Below are the code and all the weights of a small trained network. Each question names an input and a target symbol and asks about switching units off, where a switched-off unit gives its printed mean instead of its output.

import numpy as np


def w(rows, s, z=0):
    codes = np.array(rows[::2]) - 128.0
    scale = np.full(codes.shape[1], s)
    scale[-1] = z or s
    return codes * scale


def f(y):
    return y / 2 * (1 + np.tanh(0.7978845608 * (y + 0.044715 * y**3)))


def softmax(a):
    e = np.exp(a - a.max(-1, keepdims=True))
    return e / e.sum(-1, keepdims=True)


def log_softmax(a):
    a = a - a.max(-1, keepdims=True)
    return a - np.log(np.exp(a).sum(-1, keepdims=True))


def net(x, mask):
    ids = ['ΣΨΩαγζηθμξ'.index(c) for c in x.split()]
    T = len(ids)
    res = E[ids] + P[:T]
    u = 0
    for l in range(2):
        q, k, v = (res @ M[l].T for M in (Q, K, V))
        z = softmax(np.where(np.tri(T) > 0, q @ k.T / 4**0.5, -1e9)) @ v
        res = res + np.where(mask[u], z, O[l][:, -1]) @ O[l][:, :-1]
        u += 1
        y = f(res @ A[l][:, :-1].T + A[l][:, -1])
        res = res + np.where(mask[u : u + 16], y, B[l][:, -1]) @ B[l][:, :-1]
        u += 16
    return log_softmax(res[-1] @ U[:, :-1].T + U[:, -1])


Q, K, V, O, A, B = {}, {}, {}, {}, {}, {}
E = w([
[82,107,113,216,78],'Σ',
[148,87,211,163,130],'Ψ',
[78,121,169,66,3],'Ω',
[148,184,154,88,170],'α',
[124,78,68,153,106],'γ',
[63,138,45,122,143],'ζ',
[101,75,130,152,181],'η',
[98,170,93,158,50],'θ',
[57,115,73,102,205],'μ',
[39,113,159,210,183],'ξ',
],0.018)
P = w([
[141,100,180,176,117],'0',
[194,118,146,163,90],'1',
[184,100,134,166,84],'2',
[175,76,127,166,81],'3',
[170,62,123,162,74],'4',
[161,53,124,161,74],'5',
[165,35,128,153,61],'6',
[146,19,137,141,50],'7',
[163,2,128,151,45],'8',
],0.0068)
Q[0] = w([
[80,232,146,45,143],'0.h1',
[246,179,59,37,139],'0.h1',
[109,169,175,128,166],'0.h1',
[134,255,137,98,132],'0.h1',
],0.0078)
K[0] = w([
[123,151,127,175,144],'0.h1',
[86,155,98,209,140],'0.h1',
[141,106,50,130,120],'0.h1',
[123,161,73,244,152],'0.h1',
],0.011)
V[0] = w([
[154,183,176,155,69],'0.h1',
[255,181,116,240,162],'0.h1',
[96,101,132,114,170],'0.h1',
[165,119,57,125,164],'0.h1',
],0.0064)
O[0] = w([
[130,168,69,107,137,147],'0.h1',
[120,13,201,152,98,1],'0.h1',
[87,90,208,136,117,136],'0.h1',
[255,63,80,119,94,38],'0.h1',
],0.0069,0.0029)
A[0] = w([
[122,135,150,121,125,110],'0.n1',
[138,210,30,232,71,107],'0.n2',
[106,23,123,255,192,130],'0.n3',
[90,210,53,102,108,79],'0.n4',
[135,55,142,182,218,42],'0.n5',
[109,165,60,112,144,128],'0.n6',
[120,59,212,80,130,140],'0.n7',
[145,112,165,192,149,103],'0.n8',
[113,73,19,86,92,164],'0.n9',
[244,129,91,3,68,141],'0.n10',
[99,127,77,135,124,121],'0.n11',
[48,85,116,32,115,161],'0.n12',
[176,230,118,120,122,253],'0.n13',
[119,147,127,125,159,74],'0.n14',
[107,86,91,196,134,86],'0.n15',
[135,199,57,99,201,138],'0.n16',
],0.0087,0.0049)
B[0] = w([
[130,126,146,130,141,123],'0.n1',
[75,92,175,104,127,189],'0.n2',
[192,154,76,181,85,254],'0.n3',
[108,133,93,59,118,171],'0.n4',
[173,200,105,91,140,161],'0.n5',
[95,72,76,93,112,162],'0.n6',
[174,75,130,133,124,162],'0.n7',
[150,120,113,160,137,149],'0.n8',
[102,159,72,93,70,199],'0.n9',
[59,227,102,205,114,137],'0.n10',
[95,121,80,90,82,157],'0.n11',
[254,194,112,83,130,178],'0.n12',
[10,161,197,81,187,167],'0.n13',
[135,158,112,107,133,120],'0.n14',
[162,189,132,161,92,167],'0.n15',
[118,110,150,86,115,171],'0.n16',
],0.0082,0.0081)
Q[1] = w([
[115,199,39,149,95],'1.h1',
[172,72,130,86,45],'1.h1',
[96,199,1,67,92],'1.h1',
[127,81,141,97,205],'1.h1',
],0.0091)
K[1] = w([
[198,148,90,83,57],'1.h1',
[189,94,255,131,83],'1.h1',
[154,208,123,79,102],'1.h1',
[105,71,93,56,253],'1.h1',
],0.0085)
V[1] = w([
[22,96,93,138,255],'1.h1',
[173,149,179,67,139],'1.h1',
[79,223,93,152,154],'1.h1',
[133,226,204,105,16],'1.h1',
],0.006)
O[1] = w([
[194,119,95,133,85,3],'1.h1',
[95,105,119,184,166,101],'1.h1',
[104,144,123,145,114,172],'1.h1',
[130,94,165,255,184,245],'1.h1',
],0.0095,0.007)
A[1] = w([
[101,118,222,110,4,162],'1.n1',
[142,104,214,184,104,100],'1.n2',
[170,180,60,172,118,25],'1.n3',
[62,106,161,100,154,60],'1.n4',
[137,133,102,205,139,3],'1.n5',
[167,49,65,127,86,226],'1.n6',
[101,121,90,180,135,116],'1.n7',
[142,146,76,56,8,197],'1.n8',
[101,146,136,187,191,117],'1.n9',
[105,141,166,144,99,150],'1.n10',
[101,152,205,174,104,185],'1.n11',
[138,139,69,51,140,92],'1.n12',
[156,177,66,52,154,81],'1.n13',
[231,66,98,95,163,158],'1.n14',
[172,30,190,88,102,25],'1.n15',
[114,125,142,94,153,181],'1.n16',
],0.011,0.0048)
B[1] = w([
[90,97,64,159,168,194],'1.n1',
[139,73,129,74,73,210],'1.n2',
[136,170,183,88,160,176],'1.n3',
[178,170,158,122,149,188],'1.n4',
[129,111,101,112,110,176],'1.n5',
[115,172,140,165,90,217],'1.n6',
[181,123,130,138,96,211],'1.n7',
[74,110,213,131,138,243],'1.n8',
[144,128,143,96,103,238],'1.n9',
[146,133,97,141,154,180],'1.n10',
[134,135,102,104,153,254],'1.n11',
[150,134,62,98,129,181],'1.n12',
[173,110,52,113,137,182],'1.n13',
[159,110,105,151,245,184],'1.n14',
[74,127,188,76,63,146],'1.n15',
[141,141,147,66,121,145],'1.n16',
],0.012,0.009)
U = w([
[205,169,131,95,47,148],'Σ',
[146,35,162,116,126,253],'Ψ',
[130,170,254,32,189,98],'Ω',
[150,73,67,166,80,105],'α',
[110,136,180,181,87,187],'γ',
[121,181,92,143,122,68],'ζ',
[180,108,133,203,180,192],'η',
[171,104,54,60,162,27],'θ',
[87,130,110,53,59,152],'μ',
[76,75,117,163,193,80],'ξ',
],0.0091,0.0043)

Each question gives the input, a string of symbols that net reads in full, and the target symbol t.
The units are the heads (4 rows each of Q, K, V and O) and the neurons (one row each of A and B). Each row of codes is followed by its name. A weight is (code - 128) times the scale printed after its matrix; where a second scale follows, it is the last column's (O, A, B and U).
mask holds one flag per unit, layer by layer, with each layer's heads first. A switched-off unit (its flag False) gives its mean, the last column of its rows in O or B, instead of its output. The means were averaged over made-up inputs and are rounded, as every weight is.
A unit's drop is (log p(t) with every unit on - log p(t) with that unit switched off) / (log p(t) with every unit on - log p(t) with every unit switched off).
The circuit of an input: a set's keep is (log p(t) with only the set's units on - log p(t) with every unit switched off) / (log p(t) with every unit on - log p(t) with every unit switched off). Starting from the 12 units with the biggest drops (on a tie, the unit counted first), units are removed one at a time, each time the one whose removal leaves the highest keep (on an exact tie, the one counted first), for as long as the keep stays at least 0.8.
units of the circuit, in order: the units of the circuit, biggest drop first
unit that matters most: the unit with the biggest drop
top k neurons: the k neurons with the biggest drops, biggest first
k most important neurons of layer l: the k neurons of layer l with the biggest drops, biggest first
drop when u is switched off: that unit's drop, to one decimal
input ζ η η ζ η Σ η μ, target θ: units of the circuit, in order : (1.n13; 1.h1)
input α μ Σ ζ, target μ: top 2 neurons : (1.n8; 0.n12)
input γ Ω μ, target Ω: top 3 neurons : (0.n12; 0.n16; 0.n3)
input ξ Ψ μ, target θ: unit that matters most : 1.n13
input Σ γ μ ξ Σ θ Σ Ω Ψ, target Ω: units of the circuit, in order : (0.h1; 0.n13; 0.n3)
input η α Σ ζ Ω ξ, target Ω: 2 most important neurons of layer 1 : (1.n4; 1.n9)
input ξ η Σ Ω θ, target Ω: top 2 neurons : (1.n4; 0.n13)
input η Ψ Ψ Σ, target α: 2 most important neurons of layer 0 : (0.n2; 0.n12)
input ζ η Ω γ, target Ω: top 2 neurons : (0.n2; 1.n4)
input α ξ γ, target γ: top 2 neurons : (1.n8; 1.n6)
input η θ μ ζ Ω Ψ, target Ω: top 2 neurons : (0.n13; 0.n3)
input μ θ μ Σ θ Ω γ, target Ω: 3 most important neurons of layer 0 : (0.n2; 0.n3; 0.n13)
input γ ζ Ω ξ, target Ω: 2 most important neurons of layer 0 : (0.n2; 0.n16)
input α ξ Ω Σ, target Ω: top 4 neurons : (0.n2; 1.n4; 0.n13; 1.n9)
input Ω θ η Ψ Ψ α η, target α: 2 most important neurons of layer 0 : (0.n13; 0.n12)
input μ γ θ η α ξ, target Σ: most important neuron of layer 0 : (0.n3)
input θ μ Ψ θ Ω η, target Ω: 2 most important neurons of layer 0 : (0.n12; 0.n16)
input μ Ψ μ μ Ω η, target Ω: 4 most important neurons of layer 0 : (0.n12; 0.n16; 0.n13; 0.n3)
input μ μ α η η Σ Ψ θ, target ξ: drop when 1.n1 is switched off : 0.6
input γ η Ψ, target Ψ: drop when 0.h1 is switched off : 0.2
input α ξ Ψ θ μ μ Σ Ω Ω, target ζ: drop when 1.n8 is switched off : 0.2
input θ μ θ Ψ Ψ Ψ α Σ, target α: 2 most important neurons of layer 1 : (1.n1; 1.n2)
